Below are the code and all the weights of a small trained network. Each question names an input and a class and asks about switching units off, where a switched-off unit gives its printed mean instead of its output.

import numpy as np


def w(rows, s, z=0):
    codes = np.array(rows[::2]) - 128.0
    scale = np.full(codes.shape[1], s)
    scale[-1] = z or s
    return codes * scale


def f(y):
    return np.maximum(y, 0)


def log_softmax(a):
    a = a - a.max(-1, keepdims=True)
    return a - np.log(np.exp(a).sum(-1, keepdims=True))


def net(x, mask):
    res = np.array(x, float).reshape(1, 6) / 4 @ E
    y = f(res @ A[0][:, :-1].T + A[0][:, -1])
    res = res + np.where(mask, y, B[0][:, -1]) @ B[0][:, :-1]
    return log_softmax(res[-1] @ U[:, :-1].T + U[:, -1])


A, B = {}, {}
E = w([
[126,130,126],'x0',
[102,124,247],'x1',
[123,130,128],'x2',
[177,212,151],'x3',
[221,70,131],'x4',
[132,126,129],'x5',
],0.012)
A[0] = w([
[152,132,73,2],'N0',
[128,149,71,67],'N1',
[120,119,247,2],'N2',
[201,84,128,180],'N3',
[100,127,181,130],'N4',
[162,102,166,148],'N5',
[93,67,157,101],'N6',
[176,212,166,65],'N7',
[176,189,139,61],'N8',
],0.014,0.0048)
B[0] = w([
[167,118,8,179],'N0',
[161,156,118,189],'N1',
[214,170,2,253],'N2',
[26,223,195,254],'N3',
[164,169,94,208],'N4',
[116,201,107,201],'N5',
[170,80,96,207],'N6',
[179,41,196,216],'N7',
[157,39,186,188],'N8',
],0.0081)
U = w([
[179,151,73,26],'0',
[93,197,156,190],'1',
[136,120,131,220],'2',
[169,8,134,132],'3',
[126,142,135,196],'4',
[131,141,133,150],'5',
[96,103,168,2],'6',
],0.014,0.0079)

Each question gives the input, the list of numbers given to net, and the class t.
The units are the neurons (one row each of A and B). Each row of codes is followed by its name. A weight is (code - 128) times the scale printed after its matrix; where a second scale follows, it is the last column's (A, B and U).
mask holds one flag per neuron, in row order. A switched-off neuron (its flag False) gives its mean, the last column of its row in B, instead of its output. The means were averaged over made-up inputs and are rounded, as every weight is.
A unit's drop is (log p(t) with every unit on - log p(t) with that unit switched off) / (log p(t) with every unit on - log p(t) with every unit switched off).
The circuit of an input: a set's keep is (log p(t) with only the set's units on - log p(t) with every unit switched off) / (log p(t) with every unit on - log p(t) with every unit switched off). Starting from all 9 units, units are removed one at a time, each time the one whose removal leaves the highest keep (on an exact tie, the one counted first), for as long as the keep stays at least 0.8.
units of the circuit, in order: the units of the circuit, biggest drop first
top k neurons: the k neurons with the biggest drops, biggest first
drop when u is switched off: that unit's drop, to one decimal
input [-5,1,0,5,-4,5], class 2: units of the circuit, in order : N3, N7
input [-7,0,7,-8,-4,-4], class 3: units of the circuit, in order : N3
input [4,8,-5,-7,2,7], class 0: units of the circuit, in order : N2, N4
input [-3,-3,3,4,3,3], class 3: top 3 neurons : N8, N7, N2
input [3,1,-7,-7,-3,-5], class 3: top 4 neurons : N3, N6, N5, N2
input [-4,-5,7,7,7,-1], class 1: top 3 neurons : N3, N2, N6
input [-3,4,7,6,-6,-4], class 5: units of the circuit, in order : N7, N3
input [5,4,8,2,8,5], class 1: top 2 neurons : N3, N5
input [-2,4,-6,-5,8,-5], class 1: top 2 neurons : N3, N5
input [0,4,1,1,-3,3], class 0: top 2 neurons : N3, N2
input [1,-5,-5,6,6,4], class 1: top 2 neurons : N3, N2
input [1,2,2,6,-3,-5], class 3: top 3 neurons : N7, N3, N8
input [4,1,-6,7,5,3], class 3: top 2 neurons : N7, N8
input [8,-6,-5,0,6,7], class 4: units of the circuit, in order : N3
input [-4,8,4,7,3,-4], class 0: top 3 neurons : N2, N5, N4
input [6,-3,4,8,-5,4], class 3: top 3 neurons : N7, N8, N3
input [7,3,5,8,2,0], class 3: top 2 neurons : N7, N8
input [-1,8,-7,8,5,3], class 0: drop when N5 is switched off : 0.5
input [-7,-1,-1,6,7,2], class 1: drop when N5 is switched off : 0.2
input [2,-4,-7,6,8,5], class 1: drop when N3 is switched off : 1.3
input [7,6,6,6,-5,0], class 4: units of the circuit, in order : N7
